Here is a tiny trained network, its code and every weight. The questions are about switching its units off for an input and a target symbol, where a switched-off unit gives its printed mean instead of its output.

import numpy as np


def w(rows, s, z=0):
    codes = np.array(rows[::2]) - 128.0
    scale = np.full(codes.shape[1], s)
    scale[-1] = z or s
    return codes * scale


def norm(h):
    return h / np.sqrt((h * h).mean(-1, keepdims=True) + 1e-5)


def f(y):
    return np.maximum(y, 0)


def softmax(a):
    e = np.exp(a - a.max(-1, keepdims=True))
    return e / e.sum(-1, keepdims=True)


def log_softmax(a):
    a = a - a.max(-1, keepdims=True)
    return a - np.log(np.exp(a).sum(-1, keepdims=True))


def net(x, mask):
    ids = ['αβγδηθλμπστφω'.index(c) for c in x.split()]
    T = len(ids)
    res = E[ids] + P[:T]
    u = 0
    for l in range(2):
        r = norm(res)
        for j in range(2):
            rows = slice(2 * j, 2 * j + 2)
            q, k, v = (r @ M[l][rows].T for M in (Q, K, V))
            z = softmax(np.where(np.tri(T) > 0, q @ k.T / 2**0.5, -1e9)) @ v
            o = O[l][rows]
            res = res + np.where(mask[u + j], z, o[:, -1]) @ o[:, :-1]
        u += 2
        y = f(norm(res) @ A[l][:, :-1].T + A[l][:, -1])
        res = res + np.where(mask[u : u + 8], y, B[l][:, -1]) @ B[l][:, :-1]
        u += 8
    return log_softmax(norm(res)[-1] @ U[:, :-1].T + U[:, -1])


Q, K, V, O, A, B = {}, {}, {}, {}, {}, {}
E = w([
[216,128,121,98,130,203,92,135,80],'α',
[115,137,93,143,83,120,141,129,153],'β',
[139,81,199,112,89,211,138,124,135],'γ',
[145,152,166,92,199,122,153,114,179],'δ',
[178,184,113,117,70,116,214,70,155],'η',
[136,71,152,188,67,145,175,146,161],'θ',
[88,195,73,138,148,74,132,153,137],'λ',
[54,124,192,121,123,136,97,109,150],'μ',
[134,109,104,175,113,121,121,193,148],'π',
[151,222,118,128,89,154,190,196,103],'σ',
[120,210,89,93,92,145,88,101,93],'τ',
[222,75,94,186,145,136,139,188,139],'φ',
[161,170,159,252,179,117,112,88,54],'ω',
],0.02)
P = w([
[194,136,135,118,70,65,80,89,175],'0',
[100,83,140,138,108,69,212,154,116],'1',
[152,157,144,131,117,90,169,96,92],'2',
[132,133,150,216,84,175,130,180,240],'3',
[65,92,121,144,110,108,194,155,109],'4',
[147,179,157,136,107,96,167,97,72],'5',
[114,144,141,194,90,189,109,179,237],'6',
[52,89,94,144,118,135,184,154,120],'7',
[142,178,162,147,108,101,170,98,63],'8',
[115,132,136,172,104,167,101,180,247],'9',
[41,90,65,129,134,165,184,145,136],'10',
[141,175,170,165,102,109,180,100,55],'11',
],0.015)
Q[0] = w([
[173,190,216,223,98,95,90,106,76],'0.h0',
[90,102,141,96,137,106,169,127,2],'0.h0',
[154,184,142,173,121,163,95,133,204],'0.h1',
[110,115,152,114,93,154,114,118,138],'0.h1',
],0.031)
K[0] = w([
[165,161,184,231,147,95,146,52,40],'0.h0',
[40,138,68,154,195,253,202,126,97],'0.h0',
[189,114,176,100,98,50,85,155,141],'0.h1',
[117,89,136,126,99,134,123,91,123],'0.h1',
],0.025)
V[0] = w([
[68,136,115,28,29,166,199,248,155],'0.h0',
[22,144,93,90,90,113,136,38,152],'0.h0',
[162,198,35,146,213,79,113,173,129],'0.h1',
[138,112,68,146,63,100,179,27,183],'0.h1',
],0.014)
O[0] = w([
[131,138,10,112,142,182,158,121,163,53],'0.h0',
[117,122,139,169,222,118,127,80,166,63],'0.h0',
[159,148,117,136,167,61,126,182,128,178],'0.h1',
[157,116,115,186,71,122,145,109,150,254],'0.h1',
],0.013,0.0076)
A[0] = w([
[251,117,155,82,151,154,116,94,108,163],'0.n0',
[73,89,153,137,130,129,207,186,159,193],'0.n1',
[190,203,144,134,128,139,105,79,82,157],'0.n2',
[151,131,107,184,155,154,146,78,103,144],'0.n3',
[173,126,136,183,146,160,69,105,123,184],'0.n4',
[185,91,112,94,143,131,84,108,68,77],'0.n5',
[216,105,84,133,130,116,87,95,38,146],'0.n6',
[148,149,96,127,121,175,179,111,150,254],'0.n7',
],0.022,0.0049)
B[0] = w([
[165,130,200,224,80,142,200,93,175,170],'0.n0',
[119,206,33,76,154,182,114,91,71,227],'0.n1',
[153,158,3,131,207,192,141,107,137,190],'0.n2',
[112,110,217,58,109,112,87,81,101,187],'0.n3',
[43,207,58,116,140,95,121,143,134,178],'0.n4',
[233,74,201,169,61,75,96,123,124,136],'0.n5',
[68,132,105,12,164,162,78,131,103,170],'0.n6',
[93,102,48,208,98,111,107,181,77,254],'0.n7',
],0.017,0.013)
Q[1] = w([
[163,63,94,112,186,101,146,103,2],'1.h0',
[110,102,171,121,160,124,254,85,25],'1.h0',
[100,84,111,112,153,118,180,123,57],'1.h1',
[152,98,160,110,156,106,217,93,34],'1.h1',
],0.025)
K[1] = w([
[116,111,114,186,197,168,157,184,16],'1.h0',
[93,177,190,166,154,147,166,119,3],'1.h0',
[79,104,119,158,155,154,159,180,69],'1.h1',
[127,143,165,185,174,155,121,144,15],'1.h1',
],0.025)
V[1] = w([
[216,85,72,168,135,107,93,101,42],'1.h0',
[140,103,92,60,72,62,42,117,137],'1.h0',
[247,73,65,50,135,170,150,46,253],'1.h1',
[162,107,207,199,147,137,184,152,72],'1.h1',
],0.021)
O[1] = w([
[153,146,124,106,94,98,82,146,178,250],'1.h0',
[155,87,156,81,127,107,111,143,118,132],'1.h0',
[192,122,40,9,95,165,169,79,104,10],'1.h1',
[115,113,147,195,91,149,164,163,162,63],'1.h1',
],0.016,0.014)
A[1] = w([
[133,162,138,143,151,68,151,146,113,198],'1.n0',
[131,148,107,109,132,129,120,85,136,17],'1.n1',
[146,115,92,110,128,143,114,157,130,181],'1.n2',
[127,97,142,142,81,95,145,157,127,80],'1.n3',
[127,113,118,66,188,124,125,155,142,148],'1.n4',
[90,107,143,103,154,116,110,103,117,28],'1.n5',
[112,136,80,141,162,150,253,149,161,4],'1.n6',
[123,167,112,137,92,87,105,122,141,129],'1.n7',
],0.039,0.0034)
B[1] = w([
[113,112,109,102,101,154,136,111,209,194],'1.n0',
[141,133,141,150,136,134,106,90,183,181],'1.n1',
[119,124,196,125,154,166,126,119,178,207],'1.n2',
[147,199,124,107,169,112,109,133,106,164],'1.n3',
[61,109,85,183,81,111,92,175,82,183],'1.n4',
[122,106,155,112,162,159,180,172,120,164],'1.n5',
[115,196,81,74,62,79,255,151,91,207],'1.n6',
[165,95,134,134,145,114,172,122,83,254],'1.n7',
],0.03,0.021)
U = w([
[142,97,156,79,43,214,123,93,200,225],'α',
[129,42,146,96,186,25,191,132,111,44],'β',
[127,97,149,199,24,188,147,69,60,87],'γ',
[100,177,102,106,73,106,228,136,122,184],'δ',
[187,79,126,153,112,98,132,30,156,214],'η',
[152,144,125,181,139,46,138,100,18,3],'θ',
[97,79,81,94,70,51,128,123,254,96],'λ',
[59,129,192,83,179,180,184,103,101,88],'μ',
[70,80,152,70,32,117,96,185,85,112],'π',
[196,99,101,162,149,191,176,207,155,88],'σ',
[92,218,69,102,165,98,62,66,122,133],'τ',
[177,175,159,43,164,104,95,143,129,208],'φ',
[113,156,203,210,91,99,137,125,174,167],'ω',
],0.0091,0.0041)

Each question gives the input, a string of symbols that net reads in full, and the target symbol t.
The units are the heads (2 rows each of Q, K, V and O) and the neurons (one row each of A and B). Each row of codes is followed by its name. A weight is (code - 128) times the scale printed after its matrix; where a second scale follows, it is the last column's (O, A, B and U).
mask holds one flag per unit, layer by layer, with each layer's heads first. A switched-off unit (its flag False) gives its mean, the last column of its rows in O or B, instead of its output. The means were averaged over made-up inputs and are rounded, as every weight is.
A unit's drop is (log p(t) with every unit on - log p(t) with that unit switched off) / (log p(t) with every unit on - log p(t) with every unit switched off).
The circuit of an input: a set's keep is (log p(t) with only the set's units on - log p(t) with every unit switched off) / (log p(t) with every unit on - log p(t) with every unit switched off). Starting from the 12 units with the biggest drops (on a tie, the unit counted first), units are removed one at a time, each time the one whose removal leaves the highest keep (on an exact tie, the one counted first), for as long as the keep stays at least 0.8.
circuit, biggest first: the units of the circuit, biggest drop first
most important unit: the unit with the biggest drop
k most important neurons: the k neurons with the biggest drops, biggest first
k most important neurons of layer l: the k neurons of layer l with the biggest drops, biggest first
which heads matter: for each layer, one digit per head in row order, 1 if its drop is at least 0.15 and else 0, layers parted by /
input λ δ π μ τ δ δ θ δ π, target λ: 2 most important neurons of layer 1 : (1.n0, 1.n6)
input σ δ μ γ δ β δ π δ λ, target σ: most important unit : 0.h0
input δ μ φ, target φ: 3 most important neurons of layer 0 : (0.n5, 0.n0, 0.n6)
input θ φ η φ θ λ β, target θ: which heads matter : 01 / 00
input φ ω ω δ δ μ α δ μ θ τ, target β: which heads matter : 10 / 00
input θ π φ δ β, target η: 2 most important neurons of layer 1 : (1.n6, 1.n4)
input ω π μ δ δ δ δ π δ β δ σ, target ω: which heads matter : 10 / 01
input δ φ μ μ β α ω θ β ω λ λ, target ω: which heads matter : 10 / 01
input σ μ μ τ δ δ δ μ β μ, target σ: 3 most important neurons of layer 0 : (0.n7, 0.n3, 0.n6)
input β π θ, target θ: 2 most important neurons : (0.n7, 0.n2)
input τ α τ δ δ β δ μ π λ, target τ: 2 most important neurons : (0.n1, 0.n2)
input π λ δ φ δ δ δ φ π φ, target π: 2 most important neurons : (1.n4, 0.n7)
input τ δ δ π θ, target γ: 2 most important neurons of layer 1 : (1.n6, 1.n0)
input ω π θ, target ω: most important unit : 0.h0
input θ δ δ δ δ μ φ ω α π, target θ: which heads matter : 01 / 00
input γ α δ π π φ δ γ γ λ φ θ, target θ: which heads matter : 10 / 00
input φ μ δ δ φ δ τ, target φ: which heads matter : 10 / 00
input μ γ φ δ φ μ δ δ μ μ μ, target μ: 2 most important neurons : (1.n5, 0.n2)
input π φ μ λ φ δ μ, target π: circuit, biggest first : (1.h0, 1.n4, 0.n7)
input η δ λ φ φ α, target α: 2 most important neurons : (0.n2, 0.n0)
input π λ η, target η: 2 most important neurons : (0.n3, 0.n2)
input π π π τ μ π ω, target π: 2 most important neurons : (0.n7, 1.n4)
input φ λ π δ π φ μ φ ω δ γ, target α: which heads matter : 11 / 00
input η δ μ φ α ω τ δ δ τ, target η: which heads matter : 01 / 01
input δ σ γ β δ β ω δ δ π β γ, target ω: which heads matter : 10 / 01
input π π δ δ, target π: most important unit : 1.h0
input μ λ δ δ, target μ: most important unit : 1.n5
input σ π δ δ ω π τ ω τ σ, target σ: 3 most important neurons of layer 0 : (0.n7, 0.n2, 0.n0)
